Below is a small trained network, with its code and all its weights. Each question gives an input and a class and asks what happens when units are switched off, that is, made to give their printed mean instead of their output.

import numpy as np


def w(rows, s, z=0):
    codes = np.array(rows[::2]) - 128.0
    scale = np.full(codes.shape[1], s)
    scale[-1] = z or s
    return codes * scale


def norm(h):
    return h / np.sqrt((h * h).mean(-1, keepdims=True) + 1e-5)


def f(y):
    return y / 2 * (1 + np.tanh(0.7978845608 * (y + 0.044715 * y**3)))


def log_softmax(a):
    a = a - a.max(-1, keepdims=True)
    return a - np.log(np.exp(a).sum(-1, keepdims=True))


def net(x, mask):
    res = np.array(x, float).reshape(1, 7) / 4 @ E
    u = 0
    for l in range(3):
        y = f(norm(res) @ A[l][:, :-1].T + A[l][:, -1])
        res = res + np.where(mask[u : u + 5], y, B[l][:, -1]) @ B[l][:, :-1]
        u += 5
    return log_softmax(norm(res)[-1] @ U[:, :-1].T + U[:, -1])


A, B = {}, {}
E = w([
[145,141,109],'x0',
[179,145,74],'x1',
[170,113,122],'x2',
[208,31,110],'x3',
[94,177,7],'x4',
[125,172,181],'x5',
[1,99,54],'x6',
],0.0067)
A[0] = w([
[45,7,211,205],'0.n1',
[173,103,215,152],'0.n2',
[229,154,160,155],'0.n3',
[72,29,70,204],'0.n4',
[146,94,90,255],'0.n5',
],0.013,0.0054)
B[0] = w([
[180,236,98,254],'0.n1',
[146,126,96,219],'0.n2',
[97,75,73,236],'0.n3',
[224,103,144,240],'0.n4',
[128,71,251,220],'0.n5',
],0.016,0.0061)
A[1] = w([
[254,95,96,254],'1.n1',
[37,173,102,163],'1.n2',
[81,25,105,83],'1.n3',
[169,32,14,159],'1.n4',
[26,190,73,171],'1.n5',
],0.0094,0.0042)
B[1] = w([
[28,49,118,254],'1.n1',
[36,129,132,159],'1.n2',
[169,85,103,144],'1.n3',
[95,2,162,201],'1.n4',
[78,16,112,177],'1.n5',
],0.0045,0.0098)
A[2] = w([
[132,123,135,41],'2.n1',
[161,68,220,232],'2.n2',
[146,148,90,249],'2.n3',
[2,115,160,121],'2.n4',
[101,214,154,253],'2.n5',
],0.0087,0.0054)
B[2] = w([
[168,155,152,102],'2.n1',
[69,90,176,254],'2.n2',
[95,63,89,214],'2.n3',
[129,133,254,184],'2.n4',
[82,79,85,215],'2.n5',
],0.0097,0.0056)
U = w([
[136,59,127,254],'0',
[119,252,115,52],'1',
[9,193,140,82],'2',
[221,193,167,13],'3',
],0.018,0.0052)

Each question gives the input, the list of numbers given to net, and the class t.
The units are the neurons (one row each of A and B). Each row of codes is followed by its name. A weight is (code - 128) times the scale printed after its matrix; where a second scale follows, it is the last column's (A, B and U).
mask holds one flag per neuron, layer by layer. A switched-off neuron (its flag False) gives its mean, the last column of its row in B, instead of its output. The means were averaged over made-up inputs and are rounded, as every weight is.
A unit's drop is (log p(t) with every unit on - log p(t) with that unit switched off) / (log p(t) with every unit on - log p(t) with every unit switched off).
The circuit of an input: a set's keep is (log p(t) with only the set's units on - log p(t) with every unit switched off) / (log p(t) with every unit on - log p(t) with every unit switched off). Starting from the 12 units with the biggest drops (on a tie, the unit counted first), units are removed one at a time, each time the one whose removal leaves the highest keep (on an exact tie, the one counted first), for as long as the keep stays at least 0.8.
circuit, biggest first: the units of the circuit, biggest drop first
k most important neurons: the k neurons with the biggest drops, biggest first
k most important neurons of layer l: the k neurons of layer l with the biggest drops, biggest first
drop when u is switched off: that unit's drop, to one decimal
input [5,-8,2,0,-2,6,1], class 1: circuit, biggest first	(0.n1)
input [-2,7,-7,0,-7,-4,8], class 3: circuit, biggest first	(0.n1 0.n4)
input [3,-6,3,-8,0,7,-6], class 2: 2 most important neurons of layer 1	(1.n4 1.n1)
input [-3,-1,-4,5,-7,7,7], class 3: 2 most important neurons	(0.n1 0.n4)
input [6,-2,8,-6,6,-6,-3], class 2: 2 most important neurons	(0.n3 0.n4)
input [6,1,-7,6,-3,-5,6], class 3: 3 most important neurons	(0.n1 0.n4 0.n3)
input [6,6,8,-7,8,1,-2], class 2: 2 most important neurons	(0.n4 0.n1)
input [-7,-8,1,7,2,-8,2], class 3: circuit, biggest first	(0.n1 0.n3)
input [0,-4,-2,-2,1,1,5], class 1: 2 most important neurons	(0.n1 0.n3)
input [5,-7,6,-5,-3,8,5], class 1: circuit, biggest first	(0.n1 0.n5)
input [2,-1,-2,-1,2,8,2], class 2: 2 most important neurons	(0.n4 0.n5)
input [-4,-6,-6,3,0,5,1], class 3: 2 most important neurons of layer 0	(0.n1 0.n3)
input [2,-3,-4,-2,4,6,-4], class 2: 3 most important neurons of layer 0	(0.n4 0.n5 0.n1)
input [-5,2,4,-8,-5,-4,1], class 1: most important neuron of layer 2	(2.n2)
input [4,5,1,-5,-3,4,4], class 2: drop when 0.n4 is switched off	0.5
input [-7,-7,3,3,-3,-2,-1], class 3: drop when 0.n1 is switched off	1.0
input [-3,-7,2,0,-6,-3,-1], class 1: drop when 0.n1 is switched off	1.0
input [-4,-8,3,6,-8,-4,-2], class 3: drop when 0.n5 is switched off	0.0
